What each symbol does to the states:
QS χ BP
QS σ TZ
QS π ZN
QS α CD
QS τ ZB
CZ χ QP
CZ σ GF
CZ π FM
CZ α RT
CZ τ JG
PG χ BZ
PG σ TQ
PG π TM
PG α LD
PG τ HN
CQ χ FF
CQ σ QP
CQ π TB
CQ α TC
CQ τ QN
TP χ RF
TP σ CP
TP π PM
TP α LG
TP τ HQ
MJ χ TB
MJ σ FM
MJ π CR
MJ α DQ
MJ τ NM
HP χ HG
HP σ CQ
HP π GJ
HP α RP
HP τ TB
HD χ RP
HD σ CL
HD π QB
HD α TB
HD τ DQ
TR χ GJ
TR σ MJ
TR π DG
TR α QB
TR τ CR
GJ χ RQ
GJ σ TB
GJ π GS
GJ α HP
GJ τ HD
ZB χ TT
ZB σ FD
ZB π GB
ZB α TZ
ZB τ ZC
LG χ ZN
LG σ JJ
LG π TP
LG α TJ
LG τ CP
JG χ GN
JG σ ZN
JG π ZG
JG α GF
JG τ RF
TQ χ PZ
TQ σ FZ
TQ π HN
TQ α CC
TQ τ HG
MS χ CR
MS σ CD
MS π GF
MS α MP
MS τ QS
PZ χ JJ
PZ σ NC
PZ π CM
PZ α JL
PZ τ SG
ZM χ FD
ZM σ PG
ZM π SZ
ZM α PQ
ZM τ TM
GB χ CD
GB σ ZC
GB π TJ
GB α ZB
GB τ NQ
FF χ PF
FF σ HJ
FF π FJ
FF α DM
FF τ DH
FJ χ GD
FJ σ DH
FJ π RP
FJ α FF
FJ τ TC
SM χ PQ
SM σ DL
SM π NC
SM α TM
SM τ FP
SL χ QB
SL σ BP
SL π GN
SL α CR
SL τ MP
HN χ CM
HN σ HG
HN π DL
HN α TQ
HN τ RQ
RT χ DG
RT σ MS
RT π CZ
RT α GN
RT τ GF
ZN χ MP
ZN σ ZB
ZN π RF
ZN α QS
ZN τ GB
PF χ TM
PF σ SJ
PF π GD
PF α FP
PF τ LB
NC χ ZM
NC σ FP
NC π SG
NC α SM
NC τ PF
HQ χ TJ
HQ σ JL
HQ π BZ
HQ α CP
HQ τ PZ
RF χ MS
RF σ GB
RF π TL
RF α ZN
RF τ TJ
TM χ MB
TM σ HN
TM π SM
TM α PG
TM τ DL
QB χ HP
QB σ DQ
QB π TR
QB α HD
QB τ MJ
HG χ SG
HG σ FF
HG π RQ
HG α FZ
HG τ FJ
LD χ HQ
LD σ CC
LD π PG
LD α CM
LD τ TQ
JL χ NQ
JL σ SM
JL π PZ
JL α SZ
JL τ NC
BZ χ LG
BZ σ PZ
BZ π MB
BZ α HQ
BZ τ CM
CL χ TC
CL σ RT
CL π DQ
CL α QN
CL τ CZ
FD χ ZT
FD σ BZ
FD π ZC
FD α PM
FD τ MB
HJ χ SJ
HJ σ QB
HJ π DH
HJ α GS
HJ τ TR
DL χ LD
DL σ RQ
DL π FP
DL α HN
DL τ NZ
QN χ DH
QN σ GN
QN π CL
QN α QP
QN τ RT
JJ χ ZB
JJ σ ZM
JJ π CP
JJ α NQ
JJ τ SZ
FZ χ NC
FZ σ DM
FZ π HG
FZ α GD
FZ τ FF
CR χ HD
CR σ NM
CR π SL
CR α MJ
CR τ BP
RP χ FZ
RP σ TC
RP π HP
RP α FJ
RP τ CQ
MB χ TP
MB σ CM
MB π PQ
MB α BZ
MB τ LD
GN χ TR
GN σ MP
GN π RT
GN α SL
GN τ MS
DG χ GS
DG σ CR
DG π QP
DG α TR
DG τ SL
BP χ DQ
BP σ MN
BP π MP
BP α NM
BP τ TT
NM χ CL
NM σ ZG
NM π BP
NM α FM
NM τ MN
FP χ PG
FP σ NZ
FP π PF
FP α DL
FP τ SJ
MN χ CZ
MN σ TL
MN π TT
MN α ZG
MN τ ZT
DM χ FP
DM σ GS
DM π FF
DM α LB
DM τ HJ
DH χ LB
DH σ TR
DH π TC
DH α HJ
DH τ DG
SG χ SZ
SG σ PF
SG π CC
SG α NC
SG τ GD
TJ χ QS
TJ σ NQ
TJ π LG
TJ α GB
TJ τ JJ
TB χ FJ
TB σ QN
TB π HD
TB α CQ
TB τ CL
GF χ SL
GF σ QS
GF π JG
GF α MS
GF τ ZN
NZ χ TQ
NZ σ RP
NZ π SJ
NZ α RQ
NZ τ HP
CC χ JL
CC σ GD
CC π TQ
CC α SG
CC τ FZ
GS χ NZ
GS σ HD
GS π HJ
GS α GJ
GS τ QB
LB χ DL
LB σ GJ
LB π DM
LB α SJ
LB τ GS
NQ χ TZ
NQ σ PQ
NQ π JJ
NQ α ZC
NQ τ ZM
CP χ GB
CP σ SZ
CP π HQ
CP α JJ
CP τ JL
PQ χ PM
PQ σ LD
PQ π ZM
PQ α MB
PQ τ PG
DQ χ CQ
DQ σ CZ
DQ π MJ
DQ α CL
DQ τ FM
QP χ HJ
QP σ SL
QP π QN
QP α DG
QP τ GN
ZT χ JG
ZT σ LG
ZT π FL
ZT α TL
ZT τ TP
FL χ ZG
FL σ TP
FL π TZ
FL α ZT
FL τ PM
SZ χ ZC
SZ σ TM
SZ π JL
SZ α ZM
SZ τ SM
TL χ GF
TL σ TJ
TL π ZT
TL α RF
TL τ LG
CD χ NM
CD σ FL
CD π QS
CD α TT
CD τ TZ
TT χ FM
TT σ ZT
TT π CD
TT α MN
TT τ FL
GD χ SM
GD σ LB
GD π FZ
GD α PF
GD τ DM
ZG χ RT
ZG σ RF
ZG π MN
ZG α JG
ZG τ TL
TC χ DM
TC σ DG
TC π CQ
TC α DH
TC τ QP
TZ χ MN
TZ σ PM
TZ π ZB
TZ α FL
TZ τ FD
MP χ MJ
MP σ TT
MP π MS
MP α BP
MP τ CD
RQ χ CC
RQ σ FJ
RQ π NZ
RQ α HG
RQ τ RP
SJ χ HN
SJ σ HP
SJ π LB
SJ α NZ
SJ τ GJ
CM χ CP
CM σ SG
CM π LD
CM α PZ
CM τ CC
FM χ QN
FM σ JG
FM π NM
FM α CZ
FM τ ZG
ZC χ FL
ZC σ MB
ZC π NQ
ZC α FD
ZC τ PQ
PM χ TL
PM σ HQ
PM π FD
PM α TP
PM τ BZ

The rows follow the links: the fewer symbols apart two states are, the more alike their rows tend to be.

State, then a row for it; each showing differs a little:
ZM: 36 147 6 -21 -16 35 -9 190 160 -22 -69 -84 -69 10 -45 145 -161 40 -19 54 -69 16 9 96 -20 101 43 -139 197 -51 27 -74 -19 41 138 -21 -272 -56 105 -63 36 2 20 -234 -72 -209 -56 4 121 -31 76 261 -204 63 46 -26 -159 -2 -53 28 -174
MJ: 47 -127 34 31 15 31 -75 -170 -282 25 -63 117 -41 -12 64 -132 162 43 10 -112 -14 -10 -10 -87 11 -135 41 124 -175 72 -24 -78 16 45 -127 45 240 113 -86 -56 33 88 -15 204 -66 59 90 -2 -108 46 74 -239 181 30 -88 28 148 11 86 28 221
RF: -44 23 -16 88 27 -32 -102 41 120 6 64 208 102 -5 190 31 12 -42 6 -292 155 -9 -30 18 8 -218 -38 -30 38 118 -45 73 6 -36 28 117 -62 311 26 55 -38 126 11 -48 62 31 227 -2 33 119 -77 58 -33 -110 -242 56 -41 -6 212 -25 -85
TT: -18 -29 20 83 58 -27 -106 -16 41 43 42 220 85 -41 185 -10 60 -34 37 -289 138 -33 -31 -4 50 -238 -34 10 -33 130 -79 52 54 -25 -13 116 17 311 16 41 -24 124 34 11 46 53 249 -23 -12 122 -52 9 33 -100 -244 97 13 12 231 -10 -15
MS: 27 -86 56 82 69 -7 -109 -73 -86 73 3 210 44 -65 164 -63 105 -7 58 -256 97 -47 -21 -44 78 -224 -5 52 -100 121 -94 6 80 3 -49 110 108 276 -7 5 -3 129 47 90 9 64 236 -33 -47 111 -2 -66 102 -55 -221 115 64 27 227 20 81
MP: 36 -93 62 70 64 -5 -116 -88 -108 69 -4 203 26 -61 159 -62 113 6 63 -252 91 -44 -27 -39 76 -221 -5 59 -109 117 -93 -4 79 15 -64 102 129 261 -11 -3 -2 126 43 105 -5 56 227 -36 -59 102 5 -88 111 -53 -213 116 73 26 221 19 98
ZC: -31 164 -63 43 -44 15 -63 176 207 -90 -6 71 14 76 86 139 -127 7 -66 -143 41 54 -13 87 -90 -59 6 -129 208 33 49 -7 -91 -10 133 55 -253 145 63 -9 1 70 -32 -217 -12 -142 58 32 107 58 12 218 -209 -17 -118 -56 -146 -34 47 -13 -190
NC: 51 60 65 -71 28 11 93 121 115 66 -27 -200 -61 -62 -148 92 -140 21 57 234 -106 -47 30 68 73 219 20 -85 101 -111 -31 -32 77 32 84 -94 -174 -248 97 -27 14 -105 73 -148 -31 -113 -137 -29 77 -101 35 208 -101 74 198 28 -100 32 -120 32 -119
TQ: 33 23 65 -87 31 -12 118 84 103 62 1 -221 -43 -70 -171 67 -117 -5 61 275 -101 -53 25 43 84 244 4 -63 69 -128 -28 6 84 15 63 -111 -127 -288 76 6 -4 -134 74 -102 -2 -67 -160 -32 51 -115 3 160 -57 57 231 29 -73 35 -136 20 -94
DG: 20 -118 -11 0 -34 29 -18 -186 -298 -30 -49 43 -50 40 -8 -138 155 35 -37 3 -45 27 -4 -97 -46 -52 36 137 -176 23 36 -64 -49 28 -133 2 267 -9 -121 -53 33 24 -63 226 -60 87 -32 22 -116 1 66 -292 176 48 4 -42 156 -12 -33 15 237
SL: 56 -124 48 42 29 23 -85 -154 -257 40 -57 135 -30 -27 84 -116 154 37 29 -146 14 -27 -11 -76 31 -159 36 117 -174 87 -49 -70 38 47 -105 63 221 157 -73 -51 32 101 -4 188 -59 56 133 -17 -93 63 65 -207 169 24 -124 59 132 27 124 38 207
QS: -25 -1 11 88 39 -35 -104 14 88 29 49 221 93 -24 197 9 36 -31 26 -291 148 -24 -30 7 32 -228 -38 -11 1 129 -72 67 33 -36 8 119 -24 309 22 49 -41 127 28 -16 65 45 237 -18 11 114 -64 38 -7 -111 -248 82 -8 9 223 -12 -50
GJ: -58 -70 -69 -65 -62 -8 109 -134 -125 -57 30 -135 -1 62 -137 -102 75 -24 -59 220 -49 40 26 -72 -64 134 -19 95 -116 -72 83 39 -74 -38 -96 -88 186 -226 -101 36 -22 -124 -73 156 35 129 -208 32 -78 -91 -38 -226 112 15 182 -106 108 -32 -194 -31 123
QB: 2 -104 -32 -19 -42 28 3 -184 -275 -47 -35 4 -42 55 -40 -146 143 26 -47 52 -49 39 5 -95 -59 -8 29 128 -166 5 60 -51 -74 15 -133 -23 262 -52 -125 -37 18 -4 -78 227 -43 92 -78 28 -117 -28 47 -298 164 43 40 -73 154 -24 -78 4 229
PM: -38 152 -71 55 -39 -1 -80 159 214 -75 16 95 37 68 113 126 -106 -10 -65 -179 77 51 -24 75 -84 -97 -8 -117 196 55 44 12 -86 -24 116 78 -236 191 51 11 -6 83 -35 -200 11 -112 88 34 99 72 -9 192 -189 -49 -153 -46 -138 -37 69 -29 -192
HD: -12 -99 -43 -23 -48 23 18 -179 -266 -57 -30 -13 -35 61 -44 -138 142 17 -51 77 -51 45 11 -94 -69 14 22 130 -158 -2 65 -34 -71 9 -131 -30 259 -82 -126 -32 18 -16 -86 216 -33 103 -98 31 -111 -34 38 -295 163 46 59 -78 151 -22 -100 -2 219
JJ: -13 175 -48 29 -41 23 -60 192 200 -77 -27 32 -18 64 53 149 -141 26 -65 -93 11 45 -11 98 -81 -22 20 -137 207 16 49 -38 -88 4 135 38 -267 94 72 -29 23 65 -28 -224 -28 -166 25 36 121 38 35 239 -218 13 -74 -57 -156 -26 12 -6 -188

Each walk starts at a row. The symbols on each line, taken left to right, move it on to the next state.
Each answer is a row, close to the row of the state it stands for.
8 2 41 -81 23 -17 143 52 90 58 31 -234 -20 -58 -183 42 -85 -16 56 296 -86 -46 34 20 66 251 -15 -35 29 -139 -26 39 82 -5 31 -122 -62 -312 52 26 -17 -163 62 -64 32 -10 -187 -30 28 -122 -32 105 -22 35 249 17 -38 23 -168 7 -71
π α χ π χ τ: 55 100 51 -52 9 24 50 159 131 21 -50 -154 -76 -37 -106 131 -162 27 30 168 -101 -24 18 82 45 170 34 -117 147 -104 -12 -71 47 49 117 -68 -236 -176 105 -49 37 -60 56 -191 -66 -172 -98 -16 101 -71 64 252 -150 85 142 8 -136 23 -89 42 -141
π π π α: 56 76 64 -62 27 13 70 145 120 49 -41 -176 -70 -51 -126 101 -152 29 45 198 -108 -34 19 71 64 201 30 -107 126 -110 -21 -53 69 39 103 -82 -204 -217 99 -36 26 -78 66 -171 -45 -146 -122 -28 86 -82 48 232 -124 77 174 26 -120 29 -99 37 -131
-25 170 -61 37 -44 17 -64 183 205 -81 -19 44 -4 67 73 144 -128 14 -66 -116 20 56 -9 91 -77 -48 10 -133 207 26 47 -19 -85 -2 133 49 -260 119 64 -14 13 71 -32 -225 -20 -156 39 36 118 48 19 223 -216 -8 -97 -59 -155 -30 33 -9 -192
τ α χ τ π σ: 51 112 49 -46 9 24 36 166 136 16 -61 -142 -81 -27 -98 134 -165 40 24 147 -104 -17 17 84 30 164 40 -120 159 -84 -3 -70 27 51 120 -60 -238 -154 104 -60 39 -45 45 -204 -73 -187 -90 -16 107 -60 71 253 -166 82 122 3 -144 16 -80 39 -150
σ τ χ σ χ π τ: 27 16 60 -88 27 -16 127 72 114 66 10 -226 -35 -67 -171 58 -112 -2 59 276 -93 -56 35 38 84 244 -6 -54 50 -133 -19 14 83 11 51 -121 -106 -303 70 16 -9 -149 69 -88 15 -43 -167 -37 47 -115 -16 146 -49 48 237 27 -61 32 -146 18 -92
29 -125 -6 8 -16 30 -36 -190 -302 -22 -55 52 -46 29 1 -144 161 38 -33 -19 -41 26 1 -95 -37 -67 35 134 -171 31 23 -73 -39 34 -137 12 265 25 -121 -54 36 35 -59 229 -61 79 -6 17 -121 7 65 -285 186 46 -17 -25 156 -7 -16 20 238
π τ χ σ: 53 -129 42 36 22 20 -91 -154 -270 30 -64 135 -39 -24 76 -124 158 31 17 -127 1 -9 -15 -82 24 -150 36 115 -176 76 -36 -72 22 44 -113 53 229 143 -74 -56 28 98 -7 192 -61 57 114 -8 -102 54 69 -224 172 23 -110 43 134 13 102 27 220
χ τ τ α τ: 9 -65 49 82 61 -15 -111 -49 -35 58 22 214 60 -60 174 -39 86 -18 47 -269 116 -48 -32 -32 68 -236 -16 36 -70 133 -96 32 79 1 -36 115 71 293 0 28 -14 124 42 66 21 57 246 -30 -32 115 -22 -40 70 -74 -238 114 33 23 236 7 40
-48 146 -70 60 -35 -7 -84 155 213 -79 22 115 49 72 128 122 -96 -17 -57 -200 85 52 -22 81 -81 -117 -14 -115 179 64 37 25 -82 -28 104 86 -216 208 49 20 -16 87 -36 -186 21 -95 104 34 95 87 -24 184 -179 -64 -171 -45 -132 -39 86 -34 -183
α α χ α χ π: 40 -102 65 73 66 -3 -113 -96 -140 67 -8 200 27 -64 140 -70 117 3 56 -235 79 -49 -30 -49 80 -209 9 71 -117 120 -94 -20 70 23 -68 99 139 256 -25 -13 4 122 41 112 -14 62 218 -34 -59 102 10 -102 122 -42 -200 116 84 36 215 24 119
τ π τ τ σ π: 19 161 -6 3 -27 32 -26 196 162 -49 -57 -48 -54 41 -14 151 -163 36 -33 4 -49 28 5 103 -44 63 40 -139 210 -28 42 -80 -46 33 145 -2 -284 -2 90 -58 34 22 -4 -235 -58 -199 -31 15 127 -2 78 262 -217 55 3 -41 -162 -8 -30 14 -183
43 -120 63 65 52 10 -106 -131 -207 59 -36 175 -7 -52 120 -99 134 21 46 -195 41 -31 -23 -70 53 -191 28 91 -148 109 -76 -44 68 35 -85 84 185 209 -44 -34 20 117 20 155 -42 57 175 -26 -75 87 47 -154 151 -8 -169 91 110 25 187 32 167
π α σ: 21 -78 50 78 65 -13 -107 -59 -62 63 18 215 51 -63 166 -50 97 -9 57 -266 105 -48 -32 -29 71 -230 -11 48 -88 124 -94 20 76 3 -40 106 87 286 -5 14 -6 129 41 78 15 60 242 -34 -40 109 -13 -57 88 -66 -222 117 55 24 231 8 64
σ χ σ α: 8 -53 36 84 56 -23 -109 -34 -12 61 30 218 70 -61 181 -32 76 -12 48 -282 130 -39 -29 -19 65 -235 -14 32 -50 128 -89 37 69 -10 -31 112 51 293 4 34 -12 125 44 41 37 64 247 -24 -30 119 -37 -21 64 -86 -236 106 32 21 234 -2 20
42 -123 17 21 -3 34 -62 -181 -296 -2 -63 84 -50 7 35 -138 163 42 -9 -63 -28 4 -7 -90 -11 -107 37 127 -182 59 1 -76 -15 41 -130 23 259 70 -106 -62 39 66 -35 222 -74 72 41 1 -116 24 72 -265 178 50 -57 3 155 3 37 25 240
α χ α τ: 5 -110 -24 -12 -40 32 -8 -184 -288 -41 -51 18 -53 49 -24 -142 147 27 -41 25 -42 37 4 -95 -57 -30 34 135 -175 16 54 -55 -57 20 -136 -10 267 -25 -122 -49 32 8 -75 227 -51 89 -52 19 -117 -10 49 -296 172 46 32 -62 156 -19 -54 2 235
σ τ χ σ χ π τ: 54 -127 50 52 39 25 -105 -141 -248 47 -52 155 -19 -37 104 -115 146 31 33 -166 21 -33 -21 -72 47 -167 29 107 -160 95 -58 -56 48 48 -100 77 208 178 -68 -45 31 104 10 179 -59 56 148 -24 -91 67 59 -185 163 15 -145 69 125 21 147 34 198
-39 35 -26 93 17 -28 -98 54 145 -10 66 204 99 5 181 43 1 -40 -2 -293 151 0 -33 28 -1 -208 -43 -33 56 119 -39 81 2 -48 36 116 -79 304 33 61 -35 116 7 -59 65 18 210 2 33 117 -70 84 -55 -112 -244 46 -45 -11 201 -37 -94
α σ χ τ: -55 83 -50 79 -1 -24 -102 95 179 -40 56 185 90 36 178 71 -35 -35 -31 -269 138 22 -31 52 -42 -186 -41 -63 106 99 -2 64 -42 -47 69 109 -131 287 34 55 -34 109 -8 -119 63 -15 180 18 63 109 -70 120 -110 -104 -229 12 -78 -25 168 -36 -140
χ τ τ χ σ: -56 107 -69 77 -28 -24 -89 119 202 -56 43 167 78 51 149 90 -66 -30 -41 -246 129 34 -29 62 -59 -162 -27 -88 139 94 21 57 -67 -41 85 102 -173 258 33 40 -27 101 -26 -139 50 -41 148 27 74 95 -55 139 -146 -95 -202 -18 -97 -32 132 -36 -162
5 163 -29 10 -36 23 -39 197 193 -63 -45 -10 -36 57 18 155 -148 23 -47 -45 -17 40 -5 102 -62 20 33 -139 215 -9 48 -58 -70 20 141 20 -273 43 78 -47 28 42 -13 -240 -56 -194 -1 31 125 19 52 250 -222 33 -34 -54 -165 -20 -14 13 -192
τ α σ: 53 62 67 -64 27 12 82 127 127 49 -34 -184 -67 -56 -138 101 -144 23 55 214 -109 -40 26 72 68 211 24 -91 109 -116 -26 -40 69 35 91 -89 -187 -236 105 -30 23 -93 73 -161 -40 -133 -121 -30 82 -92 45 218 -118 74 182 29 -109 34 -110 35 -123
α σ α τ: -19 -23 9 -91 -4 -35 160 -13 58 38 52 -236 7 -30 -182 -9 -41 -30 28 306 -65 -26 36 -6 37 240 -28 8 -19 -132 11 66 36 -33 -3 -129 13 -327 12 42 -33 -175 22 8 65 63 -209 -14 -7 -130 -64 10 19 8 259 -15 1 12 -183 -12 -26
